Here is a tiny trained network, its code and every weight. The questions are about switching its units off for an input and a class, where a switched-off unit gives its printed mean instead of its output.

import numpy as np


def w(rows, s, z=0):
    codes = np.array(rows[::2]) - 128.0
    scale = np.full(codes.shape[1], s)
    scale[-1] = z or s
    return codes * scale


def f(y):
    return np.maximum(y, 0)


def log_softmax(a):
    a = a - a.max(-1, keepdims=True)
    return a - np.log(np.exp(a).sum(-1, keepdims=True))


def net(x, mask):
    res = np.array(x, float).reshape(1, 6) / 4 @ E
    y = f(res @ A[0][:, :-1].T + A[0][:, -1])
    res = res + np.where(mask, y, B[0][:, -1]) @ B[0][:, :-1]
    return log_softmax(res[-1] @ U[:, :-1].T + U[:, -1])


A, B = {}, {}
E = w([
[186,22,241,234,60],'x0',
[127,119,114,133,122],'x1',
[255,243,160,65,13],'x2',
[157,83,236,9,175],'x3',
[89,138,154,123,105],'x4',
[117,134,126,120,123],'x5',
],0.0052)
A[0] = w([
[71,75,127,170,228,32],'N1',
[22,94,185,178,164,75],'N2',
[180,191,170,136,119,35],'N3',
[123,59,211,49,131,248],'N4',
[190,223,158,111,1,71],'N5',
[144,171,127,106,35,29],'N6',
[102,144,76,196,38,156],'N7',
[164,57,220,213,83,252],'N8',
[155,179,131,105,98,3],'N9',
[165,64,167,75,114,235],'N10',
[136,175,187,127,77,47],'N11',
[68,197,60,51,185,153],'N12',
[113,158,77,192,99,61],'N13',
[121,178,67,240,94,171],'N14',
[199,185,136,119,110,27],'N15',
],0.0095,0.0053)
B[0] = w([
[220,54,53,103,207,174],'N1',
[229,57,43,18,179,175],'N2',
[197,57,79,79,193,149],'N3',
[125,211,144,79,182,215],'N4',
[147,48,99,41,201,205],'N5',
[193,54,82,149,214,154],'N6',
[78,191,151,53,176,185],'N7',
[182,216,34,18,74,251],'N8',
[227,62,54,126,176,139],'N9',
[83,226,136,90,161,199],'N10',
[129,47,2,50,198,151],'N11',
[210,191,70,49,53,193],'N12',
[179,143,154,123,205,153],'N13',
[107,196,222,53,171,198],'N14',
[194,57,125,105,242,152],'N15',
],0.0074,0.011)
U = w([
[160,7,81,122,191,79],'0',
[116,150,116,105,125,227],'1',
[150,170,89,113,80,175],'2',
[120,149,139,114,148,218],'3',
[114,143,137,111,132,245],'4',
[100,183,207,113,203,132],'5',
[55,108,164,151,143,81],'6',
[2,22,237,238,85,2],'7',
],0.0086,0.0063)

Each question gives the input, the list of numbers given to net, and the class t.
The units are the neurons (one row each of A and B). Each row of codes is followed by its name. A weight is (code - 128) times the scale printed after its matrix; where a second scale follows, it is the last column's (A, B and U).
mask holds one flag per neuron, in row order. A switched-off neuron (its flag False) gives its mean, the last column of its row in B, instead of its output. The means were averaged over made-up inputs and are rounded, as every weight is.
A unit's drop is (log p(t) with every unit on - log p(t) with that unit switched off) / (log p(t) with every unit on - log p(t) with every unit switched off).
The circuit of an input: a set's keep is (log p(t) with only the set's units on - log p(t) with every unit switched off) / (log p(t) with every unit on - log p(t) with every unit switched off). Starting from the 12 units with the biggest drops (on a tie, the unit counted first), units are removed one at a time, each time the one whose removal leaves the highest keep (on an exact tie, the one counted first), for as long as the keep stays at least 0.8.
circuit, biggest first: the units of the circuit, biggest drop first
unit that matters most: the unit with the biggest drop
k most important neurons: the k neurons with the biggest drops, biggest first
drop when u is switched off: that unit's drop, to one decimal
input [-5,0,2,-8,-6,0], class 5: unit that matters most	N14
input [2,-3,7,-6,4,3], class 0: 2 most important neurons	(N5; N6)
input [6,-6,5,-8,-3,3], class 5: 3 most important neurons	(N14; N7; N12)
input [5,2,-5,-7,-1,-3], class 5: 2 most important neurons	(N14; N7)
input [0,2,-1,8,-1,-1], class 5: circuit, biggest first	(N4; N10)
input [-2,1,-2,-7,1,5], class 5: circuit, biggest first	(N14; N8)
input [-7,-3,-1,5,4,0], class 2: 2 most important neurons	(N12; N14)
input [-1,4,-4,-8,3,-2], class 5: circuit, biggest first	(N14; N7)
input [-2,6,2,8,-4,1], class 5: 4 most important neurons	(N8; N4; N10; N2)
input [3,-4,5,-3,-5,-1], class 0: circuit, biggest first	(N5; N4)
input [4,5,1,-6,-2,-4], class 5: 3 most important neurons	(N14; N7; N12)
input [8,4,-1,7,5,8], class 2: 2 most important neurons	(N8; N14)
input [1,1,3,-8,1,2], class 5: 2 most important neurons	(N14; N7)
input [-7,-4,-1,2,-2,0], class 2: most important neuron	(N12)
input [6,0,7,0,7,0], class 0: circuit, biggest first	(N5; N11)
input [6,-3,-1,5,1,-1], class 2: 2 most important neurons	(N8; N14)
input [-7,4,0,3,-3,4], class 2: drop when N5 is switched off	0.1
input [4,8,8,-3,-2,-7], class 0: drop when N12 is switched off	0.0
input [6,-5,8,8,-7,2], class 0: drop when N15 is switched off	0.3
input [-8,7,-5,8,-7,-2], class 2: circuit, biggest first	(N12)
